[[ -6   5 -20  88]
 [-45 -54  22  17]
 [-23 -83  16  22]]: -45

[[-47  56  -3  70 -55  -7  -1]
 [ 45 -29  21 -32  38 -19  25]
 [-57 -52  -3 -59  -3 -35  34]]: 45

[[ 74  30 -62  -8]
 [ 23 -35  37  65]
 [ 24 -34  33  67]]: 23

[[ 34  75 -73  62  11   6]
 [ 43  47 -76  47  -2   3]
 [  8 -28   4  24  60  67]]: 43

[[ 90  43  35 -68]
 [ 71  20 -64 -93]
 [-57 -31 -22 -94]]: 71

[[-73  12  39  26 -94  17 -96]
 [ 77 -96  28 -27  59 -19  45]
 [-20  -6  15 -56  -9  18 -33]]: 77
---
array([-0.33, -0.40, -0.21, -1.10,  1.11, -0.03, -1.32]) -> -0.03
array([  0.373,   9.658, -13.591,   1.690,   8.212]) -> 1.690
array([  62.3,    1.2,  125.3,  -28.1, -106.7,   47.4]) -> -106.7
array([-0.08, -0.10,  0.03,  0.18, -0.03]) -> 0.18
array([ 0.152, -0.093, -0.036,  0.138]) -> -0.036
array([-1.8, -1.0, -1.3,  1.2,  1.9, -0.5]) -> 1.9
array([ 18.772, -10.058,   2.800,  10.235,  -2.620,  11.113, -15.369]) -> 11.113
array([ 0.15,  0.03,  0.07, -0.08,  0.01, -0.13,  0.10]) -> -0.13
---
[2854 2602 2691 8156 7749 5798 3106] → 3106

[[78 77 10 28  9 41 50]
 [91 62 20 88  2 46 66]] → 50

[206 214  59 228 217  92] → 92

[2640 5036 5251 1959 8630 3928] → 3928

[[577 478 639 134]
 [614 762 143  40]] → 134

[[313 431 480 142 840]
 [810 712 621 470 376]] → 840

[2870 2355 7990 4503 3693] → 3693

[1 0 7 3 2 4] → 4

[[ 79  19 255  14]
 [ 63 106  28  99]
 [ 75  12 219  62]] → 14
---
[[ 89  40  17  67 -91]
 [ 46  47  13   3 -73]
 [ 86  39  16  25 -84]] result: 89

[[-48 -36  -1  37  36 -18  -5]
 [-34  -1 -70  30  16  73   8]] result: -48

[-85  10 -54 -15 -18] result: -85

[-25 -16  59 -84  96 -42   6] result: -25

[ 35 -91 -26 -66 -40 -63] result: 35

[  3 -91  31  73  -3  19  -4] result: 3
---
[[ 48  58  50  39 -32 -84]
 [-11   3  57 -72 -65 -65]
 [  6  61 -79 -16  84  40]]	61

[-25 -72  31 -28 -10 -46  16]	31

[ 85  28   6 -56  67]	85

[[-45 -37   5  71]
 [-65  77  42  17]
 [ 12 -21 -19 -73]]	17

[[ 58  -6  69  -6  28]
 [ 37  51  81 -59 -31]]	37

[ 21   0   8 -78  70  -9 -39]	8

[ 44  53 -19 -17 -94  -3 -32]	-19

[[ 10  -9 -71  12  -8  -7]
 [-11   4  53  -9  24  -4]]	4
---
[ 29   7  31  54 -71  10]: 29, 10

[[ 91 -80 -27   7  28 -37]
 [ 91   4  -8   6 -16  -2]
 [ 93  -1 -35  18 -44 -13]]: 91, -13

[[ 54 -31  11 -39 -52]
 [-81  16 -18  68 -35]]: 54, -35

[  8 -73  26  -6  -6]: 8, -6

[ 74 -57   2 -22  26  58]: 74, 58

[[-27  62   8   8  11  45  75]
 [  5  21   8  -6  11 -39 -39]
 [-15  -3 -19  38   6 -50 -23]]: -27, -23
---
[[2, 3, 5, 6, 5, 3, 5], [3, 4, 7, 5, 4, 5, 3], [4, 3, 6, 4, 4, 7, 4]] Out: 5
[[7741, 7343, 5499, 5451, 6536, 8583], [8296, 4591, 9808, 2776, 7989, 6415]] Out: 7989
[[119, 73, 45, 74, 121, 54, 103], [42, 72, 79, 64, 74, 56, 61], [202, 86, 42, 122, 133, 107, 129]] Out: 56
[[-308, 542, -932, 637, -364], [-218, -461, -661, 213, 142]] Out: 213
[[6, 7, 7, 4, 3, 3], [5, 5, 7, 1, 7, 7]] Out: 7
[[0, 6, 7, 6], [6, 7, 6, 6], [7, 7, 6, 7]] Out: 6
[[2558, 9303, 6049, 6415], [2228, 3412, 7234, 1095]] Out: 7234
---
Input: [ 19  22 -27  29]
Output: 22

Input:
[[18 30 56 47 84]
 [23 32 90 60 20]]
Output: 90

Input: [ 511 -271   61 -181 -635]
Output: 61

Input: [735 166 506 383  25 772]
Output: 383

Input: [-856 -892  389 -785  554  757]
Output: -785

Input: [  1 -26 -47  21  38  18]
Output: 21

Input: [  7 -30 -43   4  41]
Output: -43

Input: [ 278 -709  767 -903  176 -181]
Output: -903

Input: [ 22  -5   2 -13  30 -29 -35]
Output: 30
---
[[ 25  68 -56 -12]
 [ 25  70 -55  -8]] result: -12

[[-18   4 -14  76   9]
 [-25  41 -46  20 -57]] result: 9

[[ 50  36 -14  10  78 -25 -41]
 [-23  85  23 -44  36 -25 -37]] result: -41

[[-44  32 -13  46]
 [-76  90  -7  62]] result: 46

[[-23  92 -64 -47 -69  68 -55]
 [-31 -24  28  59  52 -52  49]] result: -55

[[  6  75  39  13 -35]
 [ -4  -8   3 -30  30]] result: -35
---
[[  0  72  85 -53   2]
 [ 35  46  69 -29  -4]
 [ 57  53  19 -22  28]]: 35

[[ 12 -19  55  40  32  31  13]
 [-35 -30 -89  15 -38  45 -21]]: -35

[[ 40 -73 -14 -82  39   2 -36]
 [-55 -33 -37 -81 -10  28 -11]]: -55

[[-49 -13 -11  11]
 [-35  86 -50  43]
 [-20 -35   1 -32]]: -35

[[-82 -59  37 -18  25 -18 -27]
 [-57 -60  73 -10  13 -12 -33]
 [-74  43 -12 -29 -61  23 -68]]: -57

[[-94  60  60  27]
 [-92   3  10 -40]
 [-25  -2 -68 -58]]: -92

[[-66  12  62  37  44 -69  -4]
 [-20  22  36   6  -8 -37   0]]: -20
---
array([[ -2.5,  -0.1,   0.5,   2.0],
       [ -2.6,  -1.3, -14.7,  16.5],
       [  7.2,  -6.2, -15.7,   6.5]]) Answer: 16.5

array([[ -34.7,  -89.6, -144.5,    2.4,  -63.8,   42.1],
       [  -3.2,   25.1, -164.9, -122.8,  164.4,  128.7],
       [  53.7,   45.3,   -5.0,  159.5, -129.6,  -15.2]]) Answer: 45.3

array([[  13.30,  141.46,  110.96, -117.47,  -46.09],
       [ -13.70,   85.58,   90.47,   32.04,   23.21]]) Answer: -13.70

array([-0.16,  1.37, -0.54, -1.74, -1.29]) Answer: -0.16

array([[-0.54,  0.30, -0.12,  0.20, -1.05, -0.49],
       [-1.38, -0.84,  0.28,  0.35, -1.03, -0.59],
       [ 0.53, -0.44, -0.07, -0.80, -1.00,  1.97]]) Answer: -0.44

array([[  5.26,   2.43, -15.34, -11.86,  16.09, -15.08],
       [  5.35,  -7.28, -18.25,  -4.60, -11.96, -17.63]]) Answer: -7.28
---
[ -4  91 -67 -31  46 -64]	91

[[ -6  23  -6 -33 -28 -30  10]
 [-16  32 -71  -3  14 -15  35]]	35

[-45  12 -80  31  10   4  21]	31

[ 60  34  37 -76  53  54  49]	60

[ 93 -51 -31  75 -73]	93

[-65 -90  -1   5   0  -4]	5

[ -9  87  34 -15 -40]	87
---
[[-69  -8  -3  12  53   2  55]
 [  3 -12  -3  44   9 -25  33]
 [ 38  22  -3 -59  42  43 -52]] -> -8

[[ 19  16 -53 -35 -23]
 [ 69  -3 -19 -34 -16]
 [ 39 -31   5   5  55]] -> 16

[[-37  35 -85 -29  10]
 [-32  29 -81 -45  35]
 [ -5  17 -21 -64  52]] -> 35

[[ 27  10  30 -42]
 [-69  22  -4   5]
 [-84   6 -21  16]] -> 10

[[-28 -17  53 -20  46 -10]
 [-27  10  -3  54 -59   3]
 [ -7 -13  34  -5  73 -36]] -> -17

[[-29 -48 -60  50 -19  72]
 [-76  52 -77  28 -88  28]
 [-54 -86  73  29 -79  52]] -> -48
---
[-62  37 -50 -50 -78] => -78, -62

[[ 83  75  28   7   5]
 [-58 -50 -24   6  -5]] => 5, -58

[[-53 -69 -66  72 -69 -65]
 [ 42  46  45 -57  47  52]
 [-38  18  17 -17  21  33]] => -65, -38

[-68 -44 -53 -46  80   8] => 8, -68

[ 12  46  23 -82   3  -6  -4] => -4, 12

[-82 -31  14 -25] => -25, -82

[-75  79 -56  30  66   6] => 6, -75

[-69 -19 -12  -5  17] => 17, -69

[ 77 -17   4  55 -33  70] => 70, 77
---
[632 693 945 622 135] >> 945, 945

[940 607  19 375 381] >> 19, 940

[5 8 0 6 4] >> 0, 8

[  93 -772 -652  169  815  231 -414] >> 169, 815

[[6 2 2 1 8]
 [4 3 6 1 5]
 [7 3 3 6 6]] >> 6, 8

[161  64 191 247 241 151 111] >> 247, 247

[348 437 242 934 178] >> 242, 934

[ 29  39 -44  34  -6] >> -44, 39

[1 1 4 1 1 1 7] >> 1, 7

[[ 696 -721 -688 -822 -241  113 -899]
 [ 412 -721 -164 -822   57  361 -259]
 [-437 -217   98  688 -241 -632  381]] >> -822, 696
